Below are the code and all the weights of a small trained network. Each question names an input and a class and asks about switching units off, where a switched-off unit gives its printed mean instead of its output.

import numpy as np


def w(rows, s, z=0):
    codes = np.array(rows[::2]) - 128.0
    scale = np.full(codes.shape[1], s)
    scale[-1] = z or s
    return codes * scale


def f(y):
    return y / 2 * (1 + np.tanh(0.7978845608 * (y + 0.044715 * y**3)))


def log_softmax(a):
    a = a - a.max(-1, keepdims=True)
    return a - np.log(np.exp(a).sum(-1, keepdims=True))


def net(x, mask):
    res = np.array(x, float).reshape(1, 3) / 4 @ E
    y = f(res @ A[0][:, :-1].T + A[0][:, -1])
    res = res + np.where(mask, y, B[0][:, -1]) @ B[0][:, :-1]
    return log_softmax(res[-1] @ U[:, :-1].T + U[:, -1])


A, B = {}, {}
E = w([
[156,65,169,163,101,251],'x0',
[12,12,143,156,68,108],'x1',
[81,124,2,255,169,183],'x2',
],0.0072)
A[0] = w([
[147,77,188,81,114,160,34],'n0',
[69,86,138,92,104,44,96],'n1',
[118,128,137,112,120,133,96],'n2',
[63,174,61,166,144,16,222],'n3',
[189,152,135,125,137,89,71],'n4',
[164,196,53,214,142,163,191],'n5',
[83,9,156,172,111,197,109],'n6',
[11,47,108,217,121,119,210],'n7',
[157,160,141,76,133,87,253],'n8',
],0.015,0.0062)
B[0] = w([
[146,133,85,96,102,73,164],'n0',
[77,160,145,159,202,103,189],'n1',
[146,105,122,97,170,117,126],'n2',
[183,129,153,110,60,37,246],'n3',
[127,104,137,93,122,166,158],'n4',
[165,171,117,182,175,122,248],'n5',
[168,135,166,154,93,215,216],'n6',
[164,122,5,93,154,108,254],'n7',
[91,154,172,53,119,140,220],'n8',
],0.028,0.014)
U = w([
[168,124,19,151,106,135,157],'0',
[52,131,92,118,193,120,19],'1',
[88,150,142,78,99,71,212],'2',
[159,236,99,191,198,154,252],'3',
[110,192,160,112,111,249,79],'4',
[139,150,185,254,155,197,18],'5',
],0.0098,0.0038)

Each question gives the input, the list of numbers given to net, and the class t.
The units are the neurons (one row each of A and B). Each row of codes is followed by its name. A weight is (code - 128) times the scale printed after its matrix; where a second scale follows, it is the last column's (A, B and U).
mask holds one flag per neuron, in row order. A switched-off neuron (its flag False) gives its mean, the last column of its row in B, instead of its output. The means were averaged over made-up inputs and are rounded, as every weight is.
A unit's drop is (log p(t) with every unit on - log p(t) with that unit switched off) / (log p(t) with every unit on - log p(t) with every unit switched off).
The circuit of an input: a set's keep is (log p(t) with only the set's units on - log p(t) with every unit switched off) / (log p(t) with every unit on - log p(t) with every unit switched off). Starting from all 9 units, units are removed one at a time, each time the one whose removal leaves the highest keep (on an exact tie, the one counted first), for as long as the keep stays at least 0.8.
circuit, biggest first: the units of the circuit, biggest drop first
unit that matters most: the unit with the biggest drop
k most important neurons: the k neurons with the biggest drops, biggest first
drop of u: that unit's drop, to one decimal
input [-1,5,-5], class 1: circuit, biggest first => [n3; n1; n5]
input [6,0,-7], class 2: circuit, biggest first => [n0; n7]
input [-8,-2,3], class 2: circuit, biggest first => [n3]
input [7,5,-7], class 4: 2 most important neurons => [n6; n7]
input [1,7,-7], class 3: 3 most important neurons => [n1; n3; n6]
input [-4,-8,-8], class 4: 2 most important neurons => [n3; n4]
input [7,1,-1], class 4: 2 most important neurons => [n6; n3]
input [-3,-5,-8], class 2: 3 most important neurons => [n6; n5; n0]
input [3,-6,-1], class 4: circuit, biggest first => [n7; n1]
input [7,-3,-2], class 4: 3 most important neurons => [n7; n3; n5]
input [-2,-3,-5], class 2: 2 most important neurons => [n6; n5]
input [6,-8,-4], class 4: 3 most important neurons => [n3; n7; n4]
input [7,-7,-2], class 4: 4 most important neurons => [n7; n3; n1; n4]
input [8,3,-3], class 4: unit that matters most => n6
input [-3,-5,-4], class 4: 2 most important neurons => [n3; n7]
input [5,-3,2], class 5: 2 most important neurons => [n7; n0]
input [-2,-5,-3], class 4: 2 most important neurons => [n3; n7]
input [4,-7,-2], class 4: drop of n7 => 0.4
input [-6,3,0], class 2: drop of n3 => 0.1
input [-2,-8,-3], class 4: unit that matters most => n3
input [-6,-1,7], class 0: drop of n3 => 1.4
